Here is a tiny trained network, its code and every weight. The questions are about switching its units off for an input and a class, where a switched-off unit gives its printed mean instead of its output.

import numpy as np


def w(rows, s, z=0):
    codes = np.array(rows[::2]) - 128.0
    scale = np.full(codes.shape[1], s)
    scale[-1] = z or s
    return codes * scale


def f(y):
    return y / 2 * (1 + np.tanh(0.7978845608 * (y + 0.044715 * y**3)))


def log_softmax(a):
    a = a - a.max(-1, keepdims=True)
    return a - np.log(np.exp(a).sum(-1, keepdims=True))


def net(x, mask):
    res = np.array(x, float).reshape(1, 3) / 4 @ E
    y = f(res @ A[0][:, :-1].T + A[0][:, -1])
    res = res + np.where(mask, y, B[0][:, -1]) @ B[0][:, :-1]
    return log_softmax(res[-1] @ U[:, :-1].T + U[:, -1])


A, B = {}, {}
E = w([
[104,104,244,48,109],'x0',
[111,175,84,45,159],'x1',
[45,69,116,147,194],'x2',
],0.011)
A[0] = w([
[179,178,154,175,142,2],'neuron 1',
[7,101,128,105,176,76],'neuron 2',
[140,59,136,167,64,15],'neuron 3',
[206,170,154,123,7,171],'neuron 4',
[45,128,207,55,83,108],'neuron 5',
[88,185,98,79,144,150],'neuron 6',
[188,216,131,97,104,63],'neuron 7',
[153,106,197,219,95,160],'neuron 8',
[134,80,186,110,92,51],'neuron 9',
[159,187,123,69,180,11],'neuron 10',
[144,148,172,60,196,34],'neuron 11',
[158,44,133,168,63,4],'neuron 12',
[175,158,149,134,30,10],'neuron 13',
[54,80,153,184,170,46],'neuron 14',
[105,131,199,132,114,34],'neuron 15',
[127,127,39,178,91,16],'neuron 16',
],0.011,0.0059)
B[0] = w([
[4,216,59,176,173,135],'neuron 1',
[69,142,184,93,196,201],'neuron 2',
[37,153,39,52,22,151],'neuron 3',
[89,148,218,143,181,254],'neuron 4',
[203,181,97,209,92,226],'neuron 5',
[168,35,92,50,56,187],'neuron 6',
[85,123,159,116,157,188],'neuron 7',
[156,35,74,31,54,224],'neuron 8',
[168,255,28,169,152,165],'neuron 9',
[12,143,71,48,115,151],'neuron 10',
[148,194,12,139,125,153],'neuron 11',
[6,193,17,44,61,156],'neuron 12',
[9,166,172,97,214,170],'neuron 13',
[38,152,200,130,194,180],'neuron 14',
[127,238,31,198,123,151],'neuron 15',
[167,209,68,254,169,181],'neuron 16',
],0.011,0.0094)
U = w([
[7,157,233,133,233,2],'0',
[213,224,30,242,148,13],'1',
[95,83,51,7,47,93],'2',
[242,15,228,133,146,248],'3',
],0.013,0.0093)

Each question gives the input, the list of numbers given to net, and the class t.
The units are the neurons (one row each of A and B). Each row of codes is followed by its name. A weight is (code - 128) times the scale printed after its matrix; where a second scale follows, it is the last column's (A, B and U).
mask holds one flag per neuron, in row order. A switched-off neuron (its flag False) gives its mean, the last column of its row in B, instead of its output. The means were averaged over made-up inputs and are rounded, as every weight is.
A unit's drop is (log p(t) with every unit on - log p(t) with that unit switched off) / (log p(t) with every unit on - log p(t) with every unit switched off).
The circuit of an input: a set's keep is (log p(t) with only the set's units on - log p(t) with every unit switched off) / (log p(t) with every unit on - log p(t) with every unit switched off). Starting from the 12 units with the biggest drops (on a tie, the unit counted first), units are removed one at a time, each time the one whose removal leaves the highest keep (on an exact tie, the one counted first), for as long as the keep stays at least 0.8.
circuit, biggest first: the units of the circuit, biggest drop first
most important unit: the unit with the biggest drop
k most important neurons: the k neurons with the biggest drops, biggest first
drop when u is switched off: that unit's drop, to one decimal
input [7,8,2], class 2: 4 most important neurons	[neuron 6; neuron 10; neuron 16; neuron 2]
input [-6,-6,-6], class 0: most important unit	neuron 4
input [3,6,-6], class 0: 2 most important neurons	[neuron 4; neuron 8]
input [-7,4,7], class 0: 4 most important neurons	[neuron 2; neuron 5; neuron 14; neuron 9]
input [1,4,-5], class 0: 2 most important neurons	[neuron 8; neuron 4]
input [2,-7,6], class 2: 3 most important neurons	[neuron 8; neuron 4; neuron 3]
input [7,5,6], class 1: 3 most important neurons	[neuron 5; neuron 11; neuron 4]
input [7,1,-7], class 0: 3 most important neurons	[neuron 4; neuron 13; neuron 7]
input [8,8,-7], class 1: 2 most important neurons	[neuron 5; neuron 11]
input [5,6,-6], class 0: 3 most important neurons	[neuron 4; neuron 8; neuron 7]
input [5,-5,-3], class 1: 3 most important neurons	[neuron 9; neuron 5; neuron 15]
input [-5,-6,1], class 2: 2 most important neurons	[neuron 8; neuron 5]
input [-2,7,4], class 2: 2 most important neurons	[neuron 6; neuron 4]
input [6,0,-5], class 1: circuit, biggest first	[neuron 5]
input [1,-8,-3], class 2: drop when neuron 8 is switched off	0.1
input [4,-4,2], class 1: drop when neuron 5 is switched off	0.3
input [-7,3,-8], class 0: drop when neuron 4 is switched off	0.2
input [1,-5,-3], class 2: drop when neuron 8 is switched off	1.9
